In the rows, 128 means zero.
Facts:
bekla | μ b | ψ zogus
bise | μ a | ψ pustul | δ mipozo
bragri | μ a | Ω trubrum, skubrosuk, pesker, brobis | ψ flazus | δ lokli
bragus | μ f | ψ bodrel
bravan | μ a | ψ drilol | δ broskosker
briteme | μ g | ψ tridim | δ klaskemos
britrobres | Ω fluplak, klaklir, grofle, flatron, fina, derifo
brobis | μ a | ψ ziplen | δ tiklan
broretru | μ d | ψ nutri
broskosker | μ f | ψ drilol | δ fekur
brutin | μ f | Ω stigro, nesik, regir, grarin | ψ steklik | δ rafi
buli | μ c | ψ flazus | δ kegra
dabor | ψ vadra | δ kudri
derifo | μ a | ψ regir | δ felaran
devorar | μ c | ψ pustul | δ zoskor
distas | μ a | ψ flaskik | δ tistis
dogris | ψ tadredral | δ zagatren
dovi | μ b | ψ flafla
dradrin | μ b | ψ tadredral | δ ratrun
drilol | Ω trubrum, mubra, stotunak, vadra | ψ tadredral | δ dogris
drovor | μ e | ψ britrobres | δ regir
drustus | μ f | ψ dogris | δ fina
duklo | μ f | Ω skufu, plapur, pudagi, devorar | ψ drilol | δ stusogul
durem | μ g | ψ tiklan | δ zudra
fekur | μ f | ψ drilol
felaran | μ b | ψ regir | δ toflik
figak | μ c | ψ rerune | δ staril
fina | μ b | ψ dogris | δ rason
fitrer | μ a | Ω trimes, grarin | ψ tadredral | δ drilol
flafla | Ω lales, fuzo, klutruk, stubris | ψ vadra | δ skadra
flatron | μ d | ψ plodom | δ plebul
flazus | Ω klaklir, drovor, flatron, kufel
flida | μ a | Ω ziplen, drovor, bodrel, plemuplu, gaka, kidune, sazon, mipozo | ψ ziplen | δ remistik
flimor | μ a | Ω trubrum, plemuplu, trogre | ψ flafla | δ savovu
flirin | μ f | ψ notrur | δ plemuplu
flugotrik | μ e | ψ rerune | δ figak
flugrus | μ c | ψ notrur | δ teremer
fluplak | μ f | ψ flafla | δ dovi
fluzak | μ a | Ω trubrum, gaka | ψ bodrel | δ bragus
fuzo | μ a | ψ nutri | δ broretru
gaka | μ b | ψ flafla | δ fluplak
gegak | μ a | ψ dabor | δ stigro
gegrelos | μ a | Ω plebul | ψ regir | δ kliklabro
geso | μ b | Ω skubrosuk, storul, trevus, grarin, mipozo | ψ notrur | δ trubek
getul | μ c | Ω mubra, trimes | ψ vadra | δ zonon
grafli | μ b | ψ tadredral | δ fitrer
gralar | μ f | Ω felaran | ψ flazus | δ trubrum
grarin | μ a | ψ vadra
grela | μ e | ψ dabor | δ stotunak
gribra | μ c | ψ dabor | δ grela
grofle | μ a | ψ regir
guklil | μ f | Ω broretru, plebul, fekur | ψ notrur | δ padu
kame | μ e | ψ pustul | δ skorol
katra | μ b | Ω bragus, kliklabro, pudagi | ψ drilol | δ duklo
kegra | μ b | Ω pustul, palel, drustus, mepom, kovol, plemuplu | ψ flazus | δ bragri
kidune | μ e | ψ tridim | δ zogrik
klaklir | μ c | ψ regir | δ sazon
klaskemos | μ a | ψ tridim | δ skufu
kleklar | μ f | ψ bodrel | δ staple
kliklabro | μ a | ψ regir | δ derifo
klopos | μ a | Ω trubek, plebul | ψ flaskik | δ distas
klupi | μ a | Ω plapur, tistis, tadredral | ψ kudri
klutruk | μ c | ψ flazus | δ gralar
kovol | μ f | ψ drilol | δ pluva
kudri | ψ vadra | δ getul
kufel | μ a | ψ dabor | δ gegak
lales | μ b | ψ ziplen | δ flida
lasa | μ a | Ω lales, dabor, tuzek, puputrun, mubo | ψ steklik | δ roplosker
legar | μ a | ψ flafla | δ negike
lokli | μ d | ψ flazus
losto | μ b | ψ pustul | δ kame
mepom | μ b | ψ flafla | δ gaka
mipozo | μ b | ψ pustul | δ skigum
mubo | μ a | ψ ziplen | δ lales
mubra | μ a | ψ tridim | δ kidune
mura | μ c | ψ vadra | δ flafla
negike | μ c | ψ flafla | δ mepom
nesik | μ c | ψ flazus | δ tuzek
notrur | Ω rafi | ψ ziplen
nudok | μ a | Ω nutri, grafli, mubo, vadra | ψ dabor | δ tremidri
nutri | ψ flaskik | δ rekli
padu | μ a | Ω kleklar, trarafla, ratrun, sazon | ψ notrur | δ flirin
palel | μ a | ψ kudri | δ rafo
pesker | μ b | ψ tadredral | δ tridim
plaplan | μ c | ψ regir | δ klaklir
plapur | μ g | ψ tiklan | δ durem
plebul | μ c | ψ plodom | δ sadun
plemuplu | μ f | ψ notrur | δ skubrosuk
pletu | μ d | ψ steklik | δ brutin
pligoskas | μ a | Ω losto, felaran, negike, mipozo | ψ nutri | δ pudagi
plizas | μ a | Ω trubrum, kovol, negike, sadun, trogre | ψ bodrel | δ fluzak
plodom | ψ vadra | δ rerune
pluva | μ f | ψ drilol | δ stabakli
pudagi | μ e | ψ nutri | δ fuzo
pudrom | μ b | Ω voflo, drustus, kudri, kufel, broskosker, tadredral | ψ steklik | δ zivegi
puputrun | μ c | ψ dabor
pustul | ψ ziplen | δ brobis
rafi | μ b | ψ steklik | δ lasa
rafo | μ b | Ω flaskik, kleklar, distas, plaplan, derifo | ψ kudri | δ klupi
raner | μ c | Ω trubrum, rafi, trarafla, kliklabro, trogre | ψ flafla | δ legar
rason | μ f | ψ dogris
ratrun | μ a | ψ tadredral | δ pesker
regir | ψ britrobres | δ stugra
rekli | ψ flaskik | δ klopos
remistik | μ g | Ω stugra | ψ ziplen | δ notrur
rerune | ψ vadra | δ dabor
roplosker | μ b | ψ steklik | δ trukas
sadun | μ b | ψ plodom
sastostel | μ a | Ω flatron, tremidri, devorar, mubo | ψ rekli | δ veskun
savovu | μ d | ψ flafla | δ trimes
sazon | μ b | ψ regir | δ gegrelos
skabuster | μ f | ψ tridim
skadra | μ c | ψ vadra | δ grarin
sketruk | μ b | ψ britrobres
skigum | μ b | ψ pustul | δ taka
skirur | μ e | ψ steklik | δ pletu
skorol | μ b | ψ pustul
skubrosuk | μ d | ψ notrur | δ geso
skufu | μ d | ψ tridim | δ zisuklom
stabakli | μ a | ψ drilol | δ tresa
staple | μ c | ψ bodrel | δ vezur
staril | μ a | ψ rerune | δ tratrum
steklik | Ω rafi, mepom, plodom, grafli, vezur, derifo | ψ flaskik
steklon | μ a | ψ bodrel | δ kleklar
stigro | μ e | ψ dabor | δ puputrun
storul | μ g | ψ tiklan
stotunak | μ c | ψ dabor | δ trarafla
stubris | μ c | ψ bodrel | δ voflo
stugra | μ e | ψ britrobres | δ sketruk
stusogul | μ d | ψ drilol | δ kovol
sulagal | μ c | ψ rekli | δ sastostel
taka | μ a | Ω stusogul, tratrum, vadra | ψ pustul | δ devorar
teremer | μ f | ψ notrur
tiklan | ψ ziplen | δ mubo
tistis | μ e | ψ flaskik | δ tistomer
tistomer | μ a | ψ flaskik | δ steklik
toflik | μ a | Ω flaskik, trukas, steklon, plemuplu, dogris, sadun | ψ regir | δ grofle
trarafla | μ e | ψ dabor | δ nudok
tratrum | μ f | ψ rerune
tremidri | μ a | ψ dabor | δ kufel
tresa | μ a | Ω bekla, staple, pudagi | ψ drilol | δ bravan
trevus | μ d | ψ nutri | δ pligoskas
tridim | Ω savovu, pesker, plemuplu, regir | ψ tadredral
trimes | μ a | ψ flafla | δ raner
trogre | μ a | ψ kudri | δ palel
trubek | μ f | ψ notrur | δ flugrus
trubrum | μ c | ψ flazus | δ buli
trukas | μ b | ψ steklik
tuken | μ c | Ω klaklir, gegak, plaplan, tratrum, puputrun, tistis | ψ britrobres | δ drovor
tuzek | μ b | ψ flazus | δ klutruk
varem | μ a | ψ tridim | δ mubra
veskun | μ a | ψ rekli
vezur | μ a | ψ bodrel | δ plizas
voflo | μ c | ψ bodrel | δ steklon
zagatren | μ b | Ω klaskemos | ψ tadredral | δ dradrin
zisuklom | μ g | ψ tridim | δ varem
zivegi | μ b | ψ steklik | δ skirur
zogrik | μ g | ψ tridim | δ skabuster
zogus | ψ britrobres | δ tuken
zonon | μ a | ψ vadra | δ mura
zoskor | μ b | ψ pustul | δ losto
zudra | μ d | ψ tiklan | δ storul

Known rows:
teremer: [103 126 125 138 117  82 117 157 129 159 106 143 129 140 117 128 122 116
  97 118 109 112 101 143 124  97]
notrur: [121 130 131 142 124 154 144 130 128 100 159 176 166 139 137 110 132  94
 157 118 152 100  93 153 120 108]
padu: [121 138 121 114 183 142 126  99 155 113 157 114 146 148 128 118 105  77
 183 142 158 152 112 161 147 145]
pudrom: [146 124 103 143 133 141 131  93 148 100 180 144 129 103 108 119 114 141
 196 126 173 158  88 159 184 123]
plizas: [101 141 123 114 161 154 149 113 173 105 153 136 149 163 131 125  98  61
 162 111 175 150 153 174 149 151]
kovol: [135 111 133 149 127 101 111 117 110 119 122  84 147 134 166 111 144  73
  78  99 117 114 139 134  92 161]
pluva: [130 121  89 142 135  79 101 162 130 128 110 137 134 146 127 133 122 105
  98 113  96 120 101 121 126 124]
skigum: [141 133 127 155 139 155 130 140 119  99 122 156 118 102 113 139 127 153
 130 126  95 138 105 126 187 105]
plodom: [148 107 134 131  97 161 141 134 112 113 165 149 144 127 152 101 132 135
 147 180 165 122 131  88  82 119]
pletu: [105 153 114  78 174  93  97 146 148 168  95  95 122 163 128 146 110 113
 114 151 100 135 124 125 124 134]
lokli: [ 93 141 133  66 156 106 108 149 155 185  87 112 133 165 117 146 121  99
 109 139 105 131 136 142 114 114]
dabor: [129 127 116 122  87 149 136 158  88 121 155 132 123 125 141 134 145 142
 139 187 173 113  87  73  99  90]
stigro: [103 119 145 148  79 131 155 173 132 135 120 123 117 150 147 117 100  86
  67 137 153 126 161 108 121 109]
dogris: [137 134 151 155 132 162 126 124 101  95 143 141 165 137 163 101 129 106
 129 130 121  91 127 127 106 121]
tuken: [144 143  81 119 131  65 118  56 161 159 161 108 119 120  98 133 122 144
 174 114 190 137  79 154 150 147]
trevus: [125 125 144 102 176 128 109 114 154 169  93  65 128 163 149 115  99  93
  93 144  95 137 163 123  99 161]
bravan: [116 124 117  92 158 150 118 170 136 124 107 130 142 145 111 155 144  91
 128 122  88 142 108 137 137  99]
trimes: [134 130 164 105 154 152 128 150 127 130 101 135 132 133 146 130 129 126
 120 160 119 169 208  91 108 162]

Rows:
No name comes twice in this set of rows, the named rows included.
[102 145 131 112 159 159 152 123 172 111 138 146 148 163 132 120  97  53
 149 114 162 143 160 175 156 134] => bragri
[155 106 147 142 127 171 123 102  92 110 157  95 122  84 126 115 156 164
 154 118  99 126 109 136 135 128] => grafli
[119 127 112 146  96 105 140 170 132 136 131 119 105 146 126 126  95 120
 103 189 147 146 109  92 119 107] => grela
[131 122 136 141 110  85 116 118  98 134 132  93 135 126 156 111 144 115
 102 126 135 110 132 126  80 150] => kleklar
[112 127 154  92 133 154 123 130  93 127 143  81 136 122 144 141 174 126
 148 131 118 130 145 134  81 145] => derifo
[135 133 104 119 113  90 123 114 150 151 101 124 106 131  99 146 121 163
  97  97 112 112 132 127 146 136] => buli
[131 122 114  67 179 100  88 117 121 159 107  62 134 144 134 145 160  92
 123 137 117 138 111 118  88 153] => stusogul
[153 115 164 177 130 190 138 107 111  91 118 111 127  95 146 110 128 129
 102 114  90 126 168 128 147 146] => mipozo
[117 125 126 105 176 148 111 145 136 129 113 117 128 146 121 132 114 134
 141 159  77 150 109 131 143 119] => bise
[109 124 125 141 129  87 124 169 127 149  84 146 122 150 111 132 123 134
  85 119  72 117  96 121 118 109] => trubek
[117 124 141 139  88 123 134 144 106 118 151  84 112 137 168 112 128 103
  92 153 167 124 159 101  96 144] => trarafla
[134 141 114 150 132 152 131 141 131  95 129 168 125 114 110 143 116 162
 150 112  98 133 100 139 203 104] => zagatren
[121 134 119 151 135  83 123 132 148 124 126 141 135 156 139 109  90  93
 103 122 141 117 131 143 134 143] => gralar
[134 114 155 141 107 176 142 116  92  91 148 109 126  91 141 127 160 144
 131  94 104 125 153 132 130 142] => rafi

Now the same elements, written a new way:
Known rows:
steklon: [156 138 116 114 136 123 123 133 120 140 133 184 118 132 130 119 126  98
 127  99 131 140 167 114 118 118 144 112 127 130 123 119 147  75 120 122
 130 115]
varem: [149 133 115 104 132 120 123 125 118 141 136 178 127 128 134 120 135 105
 135 106 154 129 176 128 118 115 138 121 134 132 117 121 136  64 129 130
 135 111]
tadredral: [138 119 126 127 128 131 127 128 122 122 112 125 131 132 135 133 133 101
 141 111 134 124 131 125 130 114 110 119 138 143 125 129 127 142 152 133
 125 121]
geso: [132 130 182 107 121 105 120 124 136 129 133 131 164 131 131 118 116 201
  60  88 178  65  90 133 122 146 133 148  93 116 123 139 133 182 165  89
 137 138]
kliklabro: [148 136 113 115 132 126 121 121 126 139 135 194 128 126 126 119 128  88
 134  99 127 143 172 122 114 126 139 103 129 127 121 118 136  83 108 136
 127 113]
regir: [140 124 138 130 136 125 129 131 123 128 117 113 135 139 139 127 130 129
 124 129 121 115 130 125 133 124 138 122 124 143 132 124 143 120 163 108
 132 125]
klutruk: [105 123 114 140 122 136 134 143 129 112 119  83 118 128 126 137 131 149
 148 167 119 133 106 129 142 121 126 139 122 130 141 123 122 140 130 113
 137 139]
devorar: [112 120 104 128 119 137 133 128 132 110 120  79 125 123 125 142 134 136
 156 162 137 127 106 134 139 123 110 139 128 133 139 133 111 149 132 127
 123 139]
tiklan: [131 118 126 132 132 129 130 132 124 123 111 129 133 133 136 127 130 111
 131 120 125 126 136 120 132 108 123 115 137 141 127 123 136 131 157 121
 135 122]
figak: [120 128 123 154 126 136 138 153 133 112 123  71 110 133 127 131 131 146
 147 161 107 145 106 133 144 126 132 146 126 127 136 123 127 126 128 117
 139 141]
tresa: [157 142 125  94 122 124 122  82 124 146 146 187 135 126 125 139 114 105
 107  86 134 124 142 112 106 140 117 112 135 132 117 160 120 154  94 155
  87 124]
storul: [123 108 116 132 111 137 138 138 131 126 121  78 135 140 129 135 136 120
 128 125 115 105 119 124 144 119 132 134 117 136 131 106 122 124 149  85
 128 133]
rafi: [110 112 140 142 125 128 118 143 164 104 111 180 147 111 115 108 133 100
 118  69 161 121 117 141 121 132 105 114 117  97 108 108 114 137 110 149
 150 122]
staple: [109 120 114 137 125 135 135 133 130 116 122  74 124 125 128 139 135 135
 150 170 122 130 111 134 142 125 122 138 124 132 141 123 119 140 134 118
 133 134]
rason: [ 99 116 109 142 123 142 136 137 120 113 117  70 115 123 125 136 129 162
 154 180 113 126 110 125 144 116 122 140 126 139 151 113 117 160 141 122
 141 143]
fitrer: [173 159 152  80 119 104 125 115  93 155 155 151 137 149 140 131 105 196
  64  96 140  87 150 111 116 126 169 142 115 148 131 157 149 137 161  75
 103 137]
trimes: [196 150 142 100 139 107 127 149 120 148 143 142 116 145 136 121 118 154
 114  83 107 109 157 121 122 137 155 140 121 134 134 139 169  70 143  88
 127 117]
kegra: [112 120 170 136 118 117 119 123 149 123 126 161 166 121 121 113 119 150
  82  80 147  94  98 145 117 148 117 125 116 102 109 129 115 175 121 138
 132 139]

Rows:
No name comes twice in this set of rows, the named rows included.
[127 128 135 128 117 132 128  93 129 125 129 144 149 130 124 140 123 116
 120 101 121 130 115 139 120 134  98 119 159 130 106 136 100 184 112 185
  88 142] => steklik
[ 91 117 118 155 129 143 134 128 117 119 124  81 134 125 128 131 120 173
 140 205  87 123 119 139 141 135 139 127 113 135 152  93 115 153 154 115
 137 153] => plemuplu
[116 108 114 134 106 137 138 131 126 124 122  86 135 137 131 129 143 114
 134 133 123 109 125 134 146 107 127 133 132 133 124  98 108 110 145 107
 137 134] => zisuklom
[ 29 106 133 145 114 132 142  99 115 152 146  71  93 123 129 139 115 174
  74 212 102 132  74 105 140  96 119 173 177 130 128 161 107 222  92 138
 151 123] => guklil
[ 83 133 130 181 111 140 138 120 132 119 131 141 146 125 113 125  96 186
 120 188  18 142 106 160 129 161 123 110 155 108 116  94  89 158  82 173
 117 168] => raner
[137 132 172 134 111 114 123 144 154 104 123 153 138 131 114 117 123 156
  86  34 163 118  82 132 121 133 109 151 131  99  98 147 116 180  96 161
 121 141] => rafo
[112 128 118 140 117 132 136 153 124 112 119  74 115 132 128 135 127 160
 138 164 117 128 105 125 143 114 133 146 119 138 144 127 130 135 147  89
 142 143] => nesik
[120 124 132 139 138 141 130 124 136 128 135  46 132 127 128 143 153 105
 164 172 155 145  93 148 139 158 125 148 118 123 137 140 119 138 126 152
 114 137] => puputrun
[130 121 163 153 134 119 121 170 158 110 113 150 136 126 120 101 131 131
 105  66 142 121 108 133 126 131 129 125 108 100 113 109 140 119 130 118
 165 124] => sadun
[116 130 116 132 106 142 137 109 121 106 125  81 117 125 115 155 112 177
 131 147 111 125  77 115 133 123 107 154 136 138 136 150  92 235 104 155
  90 161] => duklo

Now the same elements, written a new way:
Known rows:
mubra: [163 178 107 147 149 128 116 127  76 165 101 151 101 138 155 169 152  91
  95 126 150 110 107 133  83 110 104 107 113 148 184 115 144  97 130]
duklo: [163 127 118 125 131 148 137 171 196 161 103 170 134  98 123  54 125  68
  91  92 150 131 140 104 109 215 164 116 133 141 108 145  86 123 127]
tistomer: [143 197 128 137 125 123 104 156 107 161 147 159 127 123 157 123 124  80
  72 122 132 130 155 119  97 114 106 100  96 141 153 132 131  97 112]
flaskik: [143 128 125 160 138 125 116 122 101 150  93 107 144 126 146 155 139  77
 125 114 148 120  89 145 103 152 149 150 115 146 195  91 130 110 131]
distas: [170 162 128 142 157 132 137 152 110 154 112 138 114 135 134 141 166  70
 121 112 163 125 109 130  81 150 122 119  96 144 160 128 143 105 138]
fekur: [111 121 111 154 118 122 122 173 147 123 139 126 139 131 158 142  62  63
  44  75 103 124 156 103 113 114 110  95 105 177 129 149 105 151 107]
broskosker: [138 100 122 158 156 126 152 183 146 130  88 126 127 125 142 158 101  63
  85  74 130 130 123  96 102 165 140 111 119 169 125 136 121 154 123]
pudrom: [121  67 113 136 118 142 122 122 182 183  91 170 124  92 130  48 133 104
 101  83 116 112 137 113 183 223 160 125 160 101 122 137  33 130 143]
voflo: [133 118 110 130 162  94 131 127 120 149  92 122  73 114 130 155 169  68
 138 107 182 120 128 131 133 115 142 120 110  71 142 148  82 132 128]
steklon: [171 159 118 137 147 132 123 128 117 141 129 134  98 129 136 161 167  79
 118 124 161 116 100 138  85 145 124 131 108 142 165 131 152 107 121]
buli: [ 84 153 107 140 141  89  93 152 108 165 128 135  87 124 163 151 142  70
  95 108 151 121 158 122 144  82 112 104 100  73 137 143  65 122 125]
fluplak: [146 108 161 127 155  93 187 174 111 129  74 172 121 115 107 163 164 120
  90  87 131  89 135 116 142 163 128  99 121 164 136 120 113 128 129]
roplosker: [ 81  79 104 152  92 110 121 143 152 151 101 143 128 124 165 128  80  78
  68  72 100  97 162 104 175 136 129 111 124 127 132 131  43 156 127]
regir: [121 133 118 146 130 130  91 114  91 139 137 107 132 134 160 176 133  68
 125 105 134 118  89 148 116 155 138 165 105 137 198  97 132 103 134]
klaklir: [136 107 121 140 171  95 144 133 115 140  67 112  65 122 121 167 167  66
 147 103 193 121 116 144 118 109 149 109 103  83 137 140  76 146 129]
figak: [101 145 130 107 141  85 129 136 111 143 153 152  85 107 143 147 174 101
 114 119 167  85 177 146 172 105 122 121 110  59 138 148  87 117 116]
stigro: [135 140 154 157 155 128 177 143 105 141 186 121 104 142 171 203 159 112
 101 134 136  76 123 125 130 150  96 143 119 137 175 114 189  89 113]
vadra: [137 117 168 144 151 103 160 135  83 139 118 117 161 124 134 168 170  95
 131 132 140 102 121 158 131 157 149 154 110 122 179  79 134 102 128]

Rows:
No name comes twice in this set of rows, the named rows included.
[129 158 157 115 115 123 123 121 113 134 173 143 173 109 135 111 151  94
 101 132 131  96 161 166 147 136 133 142 115 113 172 110 120  88 109] => rerune
[156 102 156 115 148 115 192 160 114 129 121 163 142 122 115 163 160 102
 134 108 139  96 146 145 127 173 126 109  99 132 156 115 111 126 153] => tratrum
[102  42  79 150 126 136 115  94 131 127  96 113  93 118 161 168 110  75
 117  71 111 105  90 149 161 164 141 137 143 122 169 115  77 164 144] => mipozo
[ 99 144 139 109 135  88 136 127  96 122 158 130  93 116 150 176 149  83
 109 121 157  93 183 161 166  63 101 102  93  60 142 148  93 137 114] => plebul
[126 163 164 136 121 100 133 172 123 173 115 169 170 104 121  86 164 122
  88 108 126  96 157 119 159 175 152 132 112 131 145 106 100  70 113] => flafla
[125 133 104 141 112 122 125 162 153 150 123 146 135 130 143 129  82  94
  64  87 116 103 154  91 117 124 108 101 123 164 133 142  91 129 108] => teremer
[136 202 165 119 128 120 124 166  80 129 167 182 129 122 125 131 162 115
  75 125 109 118 157 141 132 117 104  94  98 133 148 135 141  93 118] => legar
[151 184 153 108 125 120 139 147 114 134 188 172 129 116 135 130 156  99
  95 137 146  95 169 142 120 136 102 118 108 125 151 138 138  84 112] => staril
[163 166 111 163 140 125 124 121  99 173  87 146  97 140 158 161 143  94
  96 122 143 111  97 125  99 131 117 123 130 157 185 116 141  95 132] => kidune
[ 95 126 133 124 186  79 129 140  57 130 106 141  44 131 137 207 200  95
 123  96 152 106 110 144 172 107 121 112 101  75 157 114 126 125 140] => negike

